Below is a small trained network, with its code and all its weights. Each question gives an input and a class and asks what happens when units are switched off, that is, made to give their printed mean instead of their output.

import numpy as np


def w(rows, s, z=0):
    codes = np.array(rows[::2]) - 128.0
    scale = np.full(codes.shape[1], s)
    scale[-1] = z or s
    return codes * scale


def f(y):
    return np.maximum(y, 0)


def log_softmax(a):
    a = a - a.max(-1, keepdims=True)
    return a - np.log(np.exp(a).sum(-1, keepdims=True))


def net(x, mask):
    res = np.array(x, float).reshape(1, 8) / 4 @ E
    y = f(res @ A[0][:, :-1].T + A[0][:, -1])
    res = res + np.where(mask, y, B[0][:, -1]) @ B[0][:, :-1]
    return log_softmax(res[-1] @ U[:, :-1].T + U[:, -1])


A, B = {}, {}
E = w([
[48,67,55,208,245,127,191],'x0',
[128,131,131,128,131,127,128],'x1',
[213,186,179,217,165,254,137],'x2',
[134,124,135,120,137,129,122],'x3',
[119,137,131,143,120,122,132],'x4',
[129,128,137,128,132,126,123],'x5',
[134,123,121,122,131,130,132],'x6',
[128,209,24,135,178,119,20],'x7',
],0.013)
A[0] = w([
[92,176,44,165,198,143,71,70],'neuron 1',
[168,205,68,177,177,197,62,93],'neuron 2',
[73,71,151,135,176,118,213,90],'neuron 3',
[48,93,118,168,254,104,167,204],'neuron 4',
[75,86,163,69,106,62,176,253],'neuron 5',
[186,152,157,126,79,194,95,161],'neuron 6',
[87,138,57,77,116,79,74,220],'neuron 7',
[199,128,169,151,105,226,168,241],'neuron 8',
[95,167,90,90,98,47,28,190],'neuron 9',
[89,46,129,194,222,167,190,142],'neuron 10',
[133,88,201,108,112,92,205,229],'neuron 11',
[141,97,193,55,68,96,139,160],'neuron 12',
[171,198,106,120,56,115,106,215],'neuron 13',
[174,108,188,179,148,201,209,147],'neuron 14',
],0.013,0.007)
B[0] = w([
[167,177,55,171,215,39,95,214],'neuron 1',
[173,250,52,71,187,103,56,221],'neuron 2',
[55,90,41,73,104,196,104,200],'neuron 3',
[12,72,2,166,109,101,155,247],'neuron 4',
[234,60,58,77,9,74,211,240],'neuron 5',
[235,180,168,143,148,182,124,210],'neuron 6',
[68,83,208,46,210,54,106,241],'neuron 7',
[182,202,206,182,147,212,154,231],'neuron 8',
[94,20,204,42,214,93,102,254],'neuron 9',
[40,133,19,109,150,229,158,233],'neuron 10',
[224,82,107,116,2,134,205,218],'neuron 11',
[124,77,217,105,69,107,207,228],'neuron 12',
[206,163,204,30,80,178,102,219],'neuron 13',
[79,205,162,199,175,231,187,216],'neuron 14',
],0.01,0.023)
U = w([
[246,84,160,96,40,68,193,192],'0',
[197,148,236,234,74,195,160,120],'1',
[107,37,40,99,21,126,141,56],'2',
[65,147,119,176,135,251,186,20],'3',
[138,105,231,51,161,66,74,207],'4',
[244,202,151,102,143,134,38,183],'5',
[59,65,69,137,177,14,108,43],'6',
[141,213,25,182,186,116,88,1],'7',
],0.011,0.0065)

Each question gives the input, the list of numbers given to net, and the class t.
The units are the neurons (one row each of A and B). Each row of codes is followed by its name. A weight is (code - 128) times the scale printed after its matrix; where a second scale follows, it is the last column's (A, B and U).
mask holds one flag per neuron, in row order. A switched-off neuron (its flag False) gives its mean, the last column of its row in B, instead of its output. The means were averaged over made-up inputs and are rounded, as every weight is.
A unit's drop is (log p(t) with every unit on - log p(t) with that unit switched off) / (log p(t) with every unit on - log p(t) with every unit switched off).
unit that matters most: the unit with the biggest drop
k most important neurons: the k neurons with the biggest drops, biggest first
drop when u is switched off: that unit's drop, to one decimal
input [0,1,0,-3,6,7,-6,5], class 4: unit that matters most -> neuron 4
input [2,0,0,-7,-8,-2,-7,-6], class 2: 2 most important neurons -> [neuron 11; neuron 5]
input [5,-7,6,-6,-2,-4,5,1], class 7: 2 most important neurons -> [neuron 2; neuron 1]
input [0,1,4,2,8,4,0,-4], class 1: 2 most important neurons -> [neuron 4; neuron 8]
input [-8,2,4,-3,3,3,6,1], class 5: 3 most important neurons -> [neuron 13; neuron 2; neuron 11]
input [-7,-7,1,-4,2,-6,8,5], class 5: 2 most important neurons -> [neuron 6; neuron 2]
input [0,-4,7,-7,-4,7,3,-8], class 1: 2 most important neurons -> [neuron 8; neuron 4]
input [7,-5,1,8,1,-1,1,5], class 7: 2 most important neurons -> [neuron 2; neuron 9]
input [-2,-6,5,-3,0,-2,4,1], class 5: 2 most important neurons -> [neuron 2; neuron 12]
input [0,7,6,-2,-2,5,2,-1], class 1: 2 most important neurons -> [neuron 4; neuron 8]
input [1,-4,-6,-5,8,-6,0,6], class 6: 4 most important neurons -> [neuron 1; neuron 8; neuron 6; neuron 12]
input [7,-6,-1,-2,3,6,-1,1], class 6: 2 most important neurons -> [neuron 11; neuron 1]
input [-7,-2,0,0,-3,3,6,6], class 4: 2 most important neurons -> [neuron 9; neuron 7]
input [-8,3,6,6,3,6,5,0], class 1: unit that matters most -> neuron 8
input [-7,-3,8,-5,-5,5,-3,-1], class 1: drop when neuron 8 is switched off -> 0.1
input [2,-8,2,-5,0,0,-4,-8], class 3: drop when neuron 14 is switched off -> 0.8
input [6,5,7,1,-4,-7,5,8], class 7: drop when neuron 3 is switched off -> 0.0
input [0,-7,3,8,4,3,-8,0], class 1: drop when neuron 4 is switched off -> 0.3
